Here is a tiny trained network, its code and every weight. The questions are about switching its units off for an input and a class, where a switched-off unit gives its printed mean instead of its output.

import numpy as np


def w(rows, s, z=0):
    codes = np.array(rows[::2]) - 128.0
    scale = np.full(codes.shape[1], s)
    scale[-1] = z or s
    return codes * scale


def f(y):
    return np.maximum(y, 0)


def log_softmax(a):
    a = a - a.max(-1, keepdims=True)
    return a - np.log(np.exp(a).sum(-1, keepdims=True))


def net(x, mask):
    res = np.array(x, float).reshape(1, 8) / 4 @ E
    y = f(res @ A[0][:, :-1].T + A[0][:, -1])
    res = res + np.where(mask, y, B[0][:, -1]) @ B[0][:, :-1]
    return log_softmax(res[-1] @ U[:, :-1].T + U[:, -1])


A, B = {}, {}
E = w([
[166,78,200,228,61],'x0',
[129,127,129,130,127],'x1',
[128,129,127,126,127],'x2',
[57,88,231,94,207],'x3',
[137,159,189,4,2],'x4',
[19,192,120,178,91],'x5',
[182,245,165,149,171],'x6',
[127,127,128,128,128],'x7',
],0.0079)
A[0] = w([
[69,196,114,166,95,107],'neuron 0',
[164,115,181,198,76,43],'neuron 1',
[62,131,212,113,164,63],'neuron 2',
[153,133,122,160,180,102],'neuron 3',
[168,153,61,148,69,34],'neuron 4',
[119,26,73,133,91,109],'neuron 5',
[106,99,81,184,188,46],'neuron 6',
[89,124,69,216,198,81],'neuron 7',
[144,142,139,139,133,186],'neuron 8',
[165,171,133,133,156,146],'neuron 9',
[156,100,160,155,116,159],'neuron 10',
[158,128,76,137,84,45],'neuron 11',
[253,97,132,97,174,87],'neuron 12',
[164,143,68,121,100,72],'neuron 13',
[150,169,144,135,146,63],'neuron 14',
[125,144,169,73,85,9],'neuron 15',
[134,86,214,195,78,67],'neuron 16',
[193,91,126,103,162,57],'neuron 17',
[87,55,90,110,107,51],'neuron 18',
[134,107,161,107,146,104],'neuron 19',
[106,115,174,114,158,50],'neuron 20',
[119,122,117,130,196,57],'neuron 21',
[73,155,89,78,149,82],'neuron 22',
[128,108,140,151,111,86],'neuron 23',
[194,84,131,99,145,61],'neuron 24',
[114,145,157,94,84,20],'neuron 25',
[121,165,143,82,62,53],'neuron 26',
[134,110,105,173,171,16],'neuron 27',
[199,194,177,176,139,88],'neuron 28',
[104,84,106,120,115,63],'neuron 29',
[149,167,141,135,142,69],'neuron 30',
[121,85,121,113,126,82],'neuron 31',
[106,152,68,62,168,28],'neuron 32',
[153,172,34,159,79,110],'neuron 33',
[98,83,87,129,113,117],'neuron 34',
[138,119,92,72,163,165],'neuron 35',
],0.014)
B[0] = w([
[46,131,160,216,68,221],'neuron 0',
[180,179,68,160,172,185],'neuron 1',
[168,35,185,177,202,192],'neuron 2',
[168,120,154,76,82,184],'neuron 3',
[176,58,194,123,197,181],'neuron 4',
[71,218,168,29,171,234],'neuron 5',
[198,125,160,91,63,194],'neuron 6',
[188,123,140,89,37,252],'neuron 7',
[73,89,81,53,133,217],'neuron 8',
[59,164,134,46,125,201],'neuron 9',
[102,119,32,112,133,211],'neuron 10',
[129,80,162,123,167,158],'neuron 11',
[56,138,167,236,70,221],'neuron 12',
[152,92,165,141,174,172],'neuron 13',
[98,185,143,55,175,139],'neuron 14',
[253,131,145,61,58,153],'neuron 15',
[207,176,25,182,181,215],'neuron 16',
[131,158,156,209,101,161],'neuron 17',
[120,215,184,110,161,167],'neuron 18',
[146,77,146,165,118,153],'neuron 19',
[155,89,183,125,175,143],'neuron 20',
[161,116,136,125,124,159],'neuron 21',
[188,169,93,230,169,186],'neuron 22',
[158,157,112,143,150,142],'neuron 23',
[111,149,163,220,94,162],'neuron 24',
[198,168,161,129,79,143],'neuron 25',
[205,93,135,104,63,183],'neuron 26',
[242,109,147,69,45,149],'neuron 27',
[71,178,144,29,157,197],'neuron 28',
[134,188,165,107,150,142],'neuron 29',
[130,166,149,105,157,139],'neuron 30',
[116,166,172,152,116,143],'neuron 31',
[244,194,49,186,184,167],'neuron 32',
[147,42,194,159,224,254],'neuron 33',
[79,208,163,83,140,185],'neuron 34',
[111,123,63,180,110,230],'neuron 35',
],0.0075,0.009)
U = w([
[255,133,177,52,38,47],'0',
[133,131,134,98,143,249],'1',
[182,68,229,125,249,56],'2',
[206,212,48,154,191,61],'3',
[122,127,127,91,125,231],'4',
[113,238,198,38,177,52],'5',
[92,157,194,208,56,90],'6',
[117,114,108,71,127,215],'7',
],0.0093,0.017)

Each question gives the input, the list of numbers given to net, and the class t.
The units are the neurons (one row each of A and B). Each row of codes is followed by its name. A weight is (code - 128) times the scale printed after its matrix; where a second scale follows, it is the last column's (A, B and U).
mask holds one flag per neuron, in row order. A switched-off neuron (its flag False) gives its mean, the last column of its row in B, instead of its output. The means were averaged over made-up inputs and are rounded, as every weight is.
A unit's drop is (log p(t) with every unit on - log p(t) with that unit switched off) / (log p(t) with every unit on - log p(t) with every unit switched off).
The circuit of an input: a set's keep is (log p(t) with only the set's units on - log p(t) with every unit switched off) / (log p(t) with every unit on - log p(t) with every unit switched off). Starting from the 12 units with the biggest drops (on a tie, the unit counted first), units are removed one at a time, each time the one whose removal leaves the highest keep (on an exact tie, the one counted first), for as long as the keep stays at least 0.8.
units of the circuit, in order: the units of the circuit, biggest drop first
unit that matters most: the unit with the biggest drop
top k neurons: the k neurons with the biggest drops, biggest first
input [2,0,1,7,3,-2,-6,3], class 2: unit that matters most	neuron 2
input [-6,-4,1,5,-2,-7,6,-7], class 6: units of the circuit, in order	neuron 12; neuron 17
input [-3,4,-2,3,-7,-6,-5,-7], class 0: top 2 neurons	neuron 6; neuron 7
input [3,-1,1,-8,-6,8,4,2], class 2: top 2 neurons	neuron 33; neuron 4
input [6,8,-5,1,-4,-3,6,-6], class 4: units of the circuit, in order	neuron 28; neuron 8; neuron 10
input [6,-5,6,6,2,0,-7,-4], class 5: top 3 neurons	neuron 5; neuron 18; neuron 33
input [0,2,6,-5,-3,-2,-8,-8], class 5: units of the circuit, in order	neuron 5; neuron 34
input [-6,8,-7,8,-8,5,2,4], class 0: units of the circuit, in order	neuron 7; neuron 6
input [8,-6,-5,-8,-8,-1,7,-5], class 0: top 4 neurons	neuron 7; neuron 27; neuron 3; neuron 6
input [-4,7,4,-8,5,-3,2,-6], class 2: units of the circuit, in order	neuron 33; neuron 4
input [-7,-8,7,8,-6,4,4,7], class 2: top 4 neurons	neuron 2; neuron 20; neuron 16; neuron 10
input [-8,-4,3,6,8,-7,0,7], class 0: top 2 neurons	neuron 15; neuron 26
input [-6,1,-4,6,1,8,3,2], class 6: top 3 neurons	neuron 0; neuron 33; neuron 16
input [4,-5,3,-2,5,-7,3,0], class 6: top 2 neurons	neuron 12; neuron 24
input [4,-2,-5,1,2,-7,4,-3], class 6: top 2 neurons	neuron 12; neuron 24
input [-5,-7,-3,6,7,2,3,-6], class 0: top 4 neurons	neuron 15; neuron 26; neuron 33; neuron 25
input [-8,-1,7,0,-6,7,-6,-8], class 3: units of the circuit, in order	neuron 22
input [-8,1,7,4,-3,-6,-8,8], class 3: units of the circuit, in order	neuron 32; neuron 22
input [8,-7,-4,-4,6,1,0,5], class 3: units of the circuit, in order	neuron 16; neuron 1
input [-8,4,-7,-4,-4,-3,-7,-6], class 3: units of the circuit, in order	neuron 32
